Here is a tiny trained network, its code and every weight. The questions are about switching its units off for an input and a target symbol, where a switched-off unit gives its printed mean instead of its output.

import numpy as np


def w(rows, s, z=0):
    codes = np.array(rows[::2]) - 128.0
    scale = np.full(codes.shape[1], s)
    scale[-1] = z or s
    return codes * scale


def norm(h):
    return h / np.sqrt((h * h).mean(-1, keepdims=True) + 1e-5)


def f(y):
    return y / 2 * (1 + np.tanh(0.7978845608 * (y + 0.044715 * y**3)))


def softmax(a):
    e = np.exp(a - a.max(-1, keepdims=True))
    return e / e.sum(-1, keepdims=True)


def log_softmax(a):
    a = a - a.max(-1, keepdims=True)
    return a - np.log(np.exp(a).sum(-1, keepdims=True))


def net(x, mask):
    ids = ['αβγδεζημξστψω'.index(c) for c in x.split()]
    T = len(ids)
    res = E[ids] + P[:T]
    u = 0
    for l in range(2):
        q, k, v = (norm(res) @ M[l].T for M in (Q, K, V))
        z = softmax(np.where(np.tri(T) > 0, q @ k.T / 2**0.5, -1e9)) @ v
        res = res + np.where(mask[u], z, O[l][:, -1]) @ O[l][:, :-1]
        u += 1
        y = f(norm(res) @ A[l][:, :-1].T + A[l][:, -1])
        res = res + np.where(mask[u : u + 16], y, B[l][:, -1]) @ B[l][:, :-1]
        u += 16
    return log_softmax(norm(res)[-1] @ U[:, :-1].T + U[:, -1])


Q, K, V, O, A, B = {}, {}, {}, {}, {}, {}
E = w([
[130,126,129,157],'α',
[94,145,151,131],'β',
[85,170,136,144],'γ',
[95,134,159,139],'δ',
[90,137,156,140],'ε',
[130,123,137,166],'ζ',
[136,119,119,152],'η',
[124,100,125,155],'μ',
[128,116,124,151],'ξ',
[109,132,158,112],'σ',
[159,149,92,111],'τ',
[191,96,114,250],'ψ',
[109,155,143,91],'ω',
],0.013)
P = w([
[15,183,28,127],'0',
[121,156,175,242],'1',
[128,141,174,231],'2',
[144,139,174,224],'3',
[156,130,180,211],'4',
[161,128,198,202],'5',
[171,126,212,192],'6',
[191,123,212,175],'7',
[209,118,223,159],'8',
[219,112,231,142],'9',
[234,92,232,123],'10',
[241,100,244,111],'11',
[249,96,255,101],'12',
],0.0043)
Q[0] = w([
[222,49,208,147],'L0H1',
[254,43,169,254],'L0H1',
],0.0092)
K[0] = w([
[196,42,145,2],'L0H1',
[224,101,207,58],'L0H1',
],0.008)
V[0] = w([
[211,240,68,129],'L0H1',
[148,120,152,3],'L0H1',
],0.0046)
O[0] = w([
[206,254,89,114,120],'L0H1',
[3,168,28,237,2],'L0H1',
],0.0041,0.0032)
A[0] = w([
[110,178,94,144,42],'L0N1',
[128,195,138,42,83],'L0N2',
[117,137,152,211,99],'L0N3',
[153,140,126,160,48],'L0N4',
[148,77,147,109,148],'L0N5',
[133,86,45,140,56],'L0N6',
[254,84,102,91,16],'L0N7',
[167,85,121,150,122],'L0N8',
[153,204,160,129,2],'L0N9',
[74,140,142,114,155],'L0N10',
[151,67,114,104,46],'L0N11',
[150,53,113,96,39],'L0N12',
[167,108,70,143,33],'L0N13',
[149,127,103,95,65],'L0N14',
[100,102,65,23,29],'L0N15',
[175,178,106,139,65],'L0N16',
],0.0089,0.0044)
B[0] = w([
[94,30,66,173,86],'L0N1',
[61,85,140,235,133],'L0N2',
[152,119,114,45,251],'L0N3',
[84,117,104,90,119],'L0N4',
[122,218,171,169,210],'L0N5',
[129,225,111,92,93],'L0N6',
[192,157,247,139,174],'L0N7',
[105,226,161,141,198],'L0N8',
[124,32,243,88,135],'L0N9',
[254,92,136,110,149],'L0N10',
[93,133,165,227,93],'L0N11',
[111,143,162,232,93],'L0N12',
[36,137,127,145,96],'L0N13',
[65,87,83,140,80],'L0N14',
[130,207,140,17,108],'L0N15',
[151,75,12,111,122],'L0N16',
],0.0044,0.0029)
Q[1] = w([
[195,100,146,163],'L1H1',
[61,73,197,8],'L1H1',
],0.014)
K[1] = w([
[130,114,130,166],'L1H1',
[7,141,80,86],'L1H1',
],0.019)
V[1] = w([
[152,158,114,255],'L1H1',
[231,81,166,158],'L1H1',
],0.0072)
O[1] = w([
[177,211,159,254,188],'L1H1',
[102,241,99,123,252],'L1H1',
],0.0087,0.0028)
A[1] = w([
[104,109,171,139,64],'L1N1',
[152,106,166,101,104],'L1N2',
[72,198,139,111,105],'L1N3',
[158,113,113,134,92],'L1N4',
[74,167,56,155,125],'L1N5',
[147,148,103,117,35],'L1N6',
[35,164,119,64,142],'L1N7',
[128,130,9,116,4],'L1N8',
[92,143,108,131,102],'L1N9',
[114,135,138,181,59],'L1N10',
[99,95,191,106,109],'L1N11',
[160,157,171,198,150],'L1N12',
[80,77,135,110,122],'L1N13',
[103,70,117,153,66],'L1N14',
[55,169,65,167,54],'L1N15',
[130,132,140,134,76],'L1N16',
],0.013,0.0037)
B[1] = w([
[147,146,81,128,131],'L1N1',
[102,140,73,166,153],'L1N2',
[222,56,115,123,169],'L1N3',
[116,130,147,140,121],'L1N4',
[72,138,41,136,133],'L1N5',
[129,139,104,102,119],'L1N6',
[126,183,191,227,138],'L1N7',
[186,187,205,98,121],'L1N8',
[145,112,103,120,118],'L1N9',
[90,152,138,103,141],'L1N10',
[135,176,53,149,165],'L1N11',
[61,95,111,90,255],'L1N12',
[147,194,150,126,152],'L1N13',
[213,114,136,151,130],'L1N14',
[58,66,2,159,128],'L1N15',
[139,115,121,120,127],'L1N16',
],0.0089,0.0095)
U = w([
[34,103,216,147,77],'α',
[191,210,42,82,42],'β',
[155,198,149,248,71],'γ',
[219,118,77,169,94],'δ',
[122,40,165,214,179],'ε',
[106,69,126,48,181],'ζ',
[220,131,198,136,107],'η',
[204,87,121,139,218],'μ',
[101,168,173,94,113],'ξ',
[23,115,87,101,126],'σ',
[109,155,154,30,98],'τ',
[159,68,108,93,252],'ψ',
[98,116,39,190,165],'ω',
],0.014,0.0036)

Each question gives the input, a string of symbols that net reads in full, and the target symbol t.
The units are the heads (2 rows each of Q, K, V and O) and the neurons (one row each of A and B). Each row of codes is followed by its name. A weight is (code - 128) times the scale printed after its matrix; where a second scale follows, it is the last column's (O, A, B and U).
mask holds one flag per unit, layer by layer, with each layer's heads first. A switched-off unit (its flag False) gives its mean, the last column of its rows in O or B, instead of its output. The means were averaged over made-up inputs and are rounded, as every weight is.
A unit's drop is (log p(t) with every unit on - log p(t) with that unit switched off) / (log p(t) with every unit on - log p(t) with every unit switched off).
The circuit of an input: a set's keep is (log p(t) with only the set's units on - log p(t) with every unit switched off) / (log p(t) with every unit on - log p(t) with every unit switched off). Starting from the 12 units with the biggest drops (on a tie, the unit counted first), units are removed one at a time, each time the one whose removal leaves the highest keep (on an exact tie, the one counted first), for as long as the keep stays at least 0.8.
units of the circuit, in order: the units of the circuit, biggest drop first
most important unit: the unit with the biggest drop
top k neurons: the k neurons with the biggest drops, biggest first
k most important neurons of layer l: the k neurons of layer l with the biggest drops, biggest first
input ε β δ σ γ, target τ: most important unit	L0N10
input τ ψ γ σ α μ σ, target ω: units of the circuit, in order	(L1H1, L1N11, L1N2)
input ζ γ ε τ ξ ω α τ γ σ μ μ, target σ: units of the circuit, in order	(L0H1, L1N12)
input α ε σ γ γ ξ μ ψ ω γ, target σ: top 2 neurons	(L0N2, L0N7)
input ζ τ α σ β σ, target γ: top 2 neurons	(L1N7, L1N12)
input ψ ε ψ σ γ ε, target η: units of the circuit, in order	(L1H1, L0H1, L1N3, L0N10)
input δ β β τ η, target β: units of the circuit, in order	(L0H1, L1N7)
input ζ δ τ ζ ω η τ γ σ σ η, target σ: top 2 neurons	(L1N12, L1N11)
input ξ α ψ σ μ μ γ ζ ζ α γ, target β: units of the circuit, in order	(L1H1, L1N11, L1N12, L0H1)
input ξ ξ ζ ψ ξ μ γ σ, target β: top 3 neurons	(L1N11, L1N12, L1N13)
input τ ξ τ ω ψ ζ δ γ, target ω: 3 most important neurons of layer 1	(L1N11, L1N3, L1N2)
input μ μ η ξ μ ω ζ β σ, target α: 2 most important neurons of layer 1	(L1N12, L1N3)
input μ ζ ζ γ ε ψ ξ μ μ δ η γ, target α: units of the circuit, in order	(L0N3, L1H1, L1N12)
input ζ σ μ, target σ: units of the circuit, in order	(L1N12)
input σ α μ μ γ, target ζ: units of the circuit, in order	(L0H1, L1H1)
input α σ δ, target σ: top 4 neurons	(L0N2, L0N3, L0N7, L0N5)
input ξ ζ σ μ ψ δ ζ ε, target β: 2 most important neurons of layer 0	(L0N15, L0N10)
input ε γ τ γ, target τ: top 2 neurons	(L0N9, L0N10)
input η ζ ζ γ γ β τ σ ζ ζ η γ ω, target δ: top 2 neurons	(L1N12, L1N11)
input δ ω β μ σ ε ζ ζ, target α: units of the circuit, in order	(L1N12)
input ψ γ α γ ζ σ τ γ ψ γ, target η: top 4 neurons	(L1N3, L0N9, L0N7, L1N7)
input ω ξ α, target ω: top 3 neurons	(L0N7, L1N15, L1N5)
input δ ω η δ γ ξ ζ δ α τ η, target β: 2 most important neurons of layer 1	(L1N7, L1N3)
input η ξ η τ μ δ ζ α β β ζ β γ, target δ: 3 most important neurons of layer 0	(L0N15, L0N13, L0N3)
input α ξ γ β, target σ: 2 most important neurons of layer 0	(L0N2, L0N7)
input ε ζ ω δ ζ σ δ, target τ: 2 most important neurons of layer 1	(L1N13, L1N3)
